Below is a small trained network, with its code and all its weights. Each question gives an input and a target symbol and asks what happens when units are switched off, that is, made to give their printed mean instead of their output.

import numpy as np


def w(rows, s, z=0):
    codes = np.array(rows[::2]) - 128.0
    scale = np.full(codes.shape[1], s)
    scale[-1] = z or s
    return codes * scale


def norm(h):
    return h / np.sqrt((h * h).mean(-1, keepdims=True) + 1e-5)


def f(y):
    return np.maximum(y, 0)


def softmax(a):
    e = np.exp(a - a.max(-1, keepdims=True))
    return e / e.sum(-1, keepdims=True)


def log_softmax(a):
    a = a - a.max(-1, keepdims=True)
    return a - np.log(np.exp(a).sum(-1, keepdims=True))


def net(x, mask):
    ids = ['αβγδεημπτφω'.index(c) for c in x.split()]
    T = len(ids)
    res = E[ids] + P[:T]
    r = norm(res)
    for j in range(3):
        rows = slice(3 * j, 3 * j + 3)
        q, k, v = (r @ M[0][rows].T for M in (Q, K, V))
        z = softmax(np.where(np.tri(T) > 0, q @ k.T / 3**0.5, -1e9)) @ v
        o = O[0][rows]
        res = res + np.where(mask[j], z, o[:, -1]) @ o[:, :-1]
    y = f(norm(res) @ A[0][:, :-1].T + A[0][:, -1])
    res = res + np.where(mask[3:7], y, B[0][:, -1]) @ B[0][:, :-1]
    return log_softmax(norm(res)[-1] @ U[:, :-1].T + U[:, -1])


Q, K, V, O, A, B = {}, {}, {}, {}, {}, {}
E = w([
[2,173,171],'α',
[131,110,93],'β',
[132,123,94],'γ',
[87,117,108],'δ',
[132,133,103],'ε',
[139,116,65],'η',
[152,135,60],'μ',
[145,142,85],'π',
[111,75,132],'τ',
[124,240,199],'φ',
[163,154,20],'ω',
],0.0067)
P = w([
[197,133,3],'0',
[194,133,6],'1',
[180,131,15],'2',
[183,133,20],'3',
[176,134,28],'4',
[169,132,33],'5',
[166,129,43],'6',
[164,133,39],'7',
[157,132,50],'8',
[152,125,49],'9',
[147,124,56],'10',
[144,122,63],'11',
[145,122,62],'12',
[131,116,66],'13',
],0.0022)
Q[0] = w([
[195,160,196],'h0',
[79,32,70],'h0',
[177,153,173],'h0',
[146,174,136],'h1',
[135,84,150],'h1',
[144,204,92],'h1',
[162,164,191],'h2',
[149,152,252],'h2',
[53,151,79],'h2',
],0.013)
K[0] = w([
[216,95,80],'h0',
[52,175,137],'h0',
[249,112,91],'h0',
[131,122,98],'h1',
[138,84,232],'h1',
[107,141,63],'h1',
[180,161,174],'h2',
[172,142,191],'h2',
[37,142,111],'h2',
],0.014)
V[0] = w([
[134,68,95],'h0',
[124,176,127],'h0',
[253,120,111],'h0',
[149,141,127],'h1',
[124,42,144],'h1',
[133,161,119],'h1',
[68,115,144],'h2',
[228,93,122],'h2',
[197,77,132],'h2',
],0.0072)
O[0] = w([
[200,85,113,216],'h0',
[53,148,92,129],'h0',
[91,15,185,4],'h0',
[142,140,117,124],'h1',
[31,97,126,188],'h1',
[169,141,114,118],'h1',
[83,87,99,95],'h2',
[125,231,253,193],'h2',
[120,185,241,184],'h2',
],0.0046,0.0021)
A[0] = w([
[63,94,98,116],'n0',
[136,93,21,37],'n1',
[124,132,127,111],'n2',
[119,255,109,252],'n3',
],0.006,0.0039)
B[0] = w([
[143,129,33,149],'n0',
[91,38,149,167],'n1',
[139,110,131,128],'n2',
[2,154,124,255],'n3',
],0.0072,0.0055)
U = w([
[119,16,33,134],'α',
[184,139,159,210],'β',
[140,177,71,38],'γ',
[158,192,243,111],'δ',
[4,151,160,166],'ε',
[127,132,121,26],'η',
[172,119,150,146],'μ',
[88,19,237,133],'π',
[123,213,173,118],'τ',
[227,122,99,253],'φ',
[214,246,58,111],'ω',
],0.014,0.0037)

Each question gives the input, a string of symbols that net reads in full, and the target symbol t.
The units are the heads (3 rows each of Q, K, V and O) and the neurons (one row each of A and B). Each row of codes is followed by its name. A weight is (code - 128) times the scale printed after its matrix; where a second scale follows, it is the last column's (O, A, B and U).
mask holds one flag per unit, heads first, then neurons. A switched-off unit (its flag False) gives its mean, the last column of its rows in O or B, instead of its output. The means were averaged over made-up inputs and are rounded, as every weight is.
A unit's drop is (log p(t) with every unit on - log p(t) with that unit switched off) / (log p(t) with every unit on - log p(t) with every unit switched off).
The circuit of an input: a set's keep is (log p(t) with only the set's units on - log p(t) with every unit switched off) / (log p(t) with every unit on - log p(t) with every unit switched off). Starting from all 7 units, units are removed one at a time, each time the one whose removal leaves the highest keep (on an exact tie, the one counted first), for as long as the keep stays at least 0.8.
units of the circuit, in order: the units of the circuit, biggest drop first
unit that matters most: the unit with the biggest drop
k most important neurons: the k neurons with the biggest drops, biggest first
which heads matter: for each layer, one digit per head in row order, 1 if its drop is at least 0.15 and else 0, layers parted by /
drop when u is switched off: that unit's drop, to one decimal
input η τ τ τ δ δ γ, target α: which heads matter : 001
input η τ τ τ τ ω τ τ η τ μ μ, target ω: which heads matter : 101
input τ τ η η τ ε, target δ: units of the circuit, in order : h2, h0, n3, n1
input μ τ τ ω τ τ τ τ τ ε τ μ, target ω: units of the circuit, in order : h2, n1, h0, n3
input δ μ μ τ π μ β, target α: unit that matters most : h0
input τ ω τ μ τ τ τ φ ω, target ε: units of the circuit, in order : n3, h2
input δ η η η τ δ η ε η β, target α: units of the circuit, in order : h2, n3
input μ μ τ μ τ η δ τ τ ε η η η, target α: which heads matter : 101
input μ τ τ γ τ ε δ μ τ μ μ τ τ μ, target α: which heads matter : 100
input δ β γ τ π τ τ, target α: which heads matter : 010
input ε τ τ φ φ ε φ τ τ η μ μ γ ω, target ε: units of the circuit, in order : n3, h0
input ω τ η φ τ δ τ η τ π τ γ δ, target α: which heads matter : 001
input ε τ ε ε δ δ γ γ τ μ, target α: units of the circuit, in order : h2, n1
input μ τ η ε ε η, target φ: units of the circuit, in order : n3, h0, h2, n1
input μ μ μ φ τ τ τ π ε ε μ, target ε: most important neuron : n3
input ε β φ π η η, target ε: which heads matter : 100
input μ τ τ ω π τ ω γ η ε γ τ, target π: which heads matter : 101
input ε τ μ τ τ μ τ τ β τ η τ δ ω, target α: which heads matter : 101
input μ δ τ τ τ μ τ ε ε, target α: drop when h2 is switched off : 0.0
input φ η τ β τ μ, target ε: drop when h0 is switched off : 0.2
input τ τ τ τ τ ε, target δ: drop when n1 is switched off : 0.3
input δ ω τ τ τ τ τ ε, target α: drop when n3 is switched off : 0.4
